z_245: [-0.38 -5.86  0.08  0.44 -2.26 -1.19]
z_133: [ 0.08 -6.25  0.08  0.08 -0.24 -1.93]
z_368: [ 0.65 -9.00  0.19  0.11 -1.00  1.24]
z_725: [-2.30  5.66  0.04  0.09  6.27 -1.62]
z_515: [ 3.33  6.92  0.24  0.23 -8.67 -1.70]
z_778: [-1.47 -3.85  0.47 -0.18  1.91  1.35]
z_170: [-1.89  2.81  0.12 -0.50  6.63  1.35]
z_643: [-1.05 -7.93 -1.05 -0.32 -1.05 -7.93]
z_116: [-3.84 -0.10  0.96  0.96  0.09 -3.84]
z_321: [-2.27 -0.85  0.04 -1.28 -0.61 -3.16]
z_815: [-1.70 -1.31  1.48 -1.04 -1.28 -2.81]
z_95: [-0.19 -3.07  0.11 -0.35  4.09  0.14]
all z_643: [-1.05] => 1 3 5
all z_116: [0.09] => 5
all z_133: [0.08] => 1 3 4
chg z_643: [-1.05 -7.94 -1.05 -0.32 -1.05 -7.93] => 2, [-7.93]

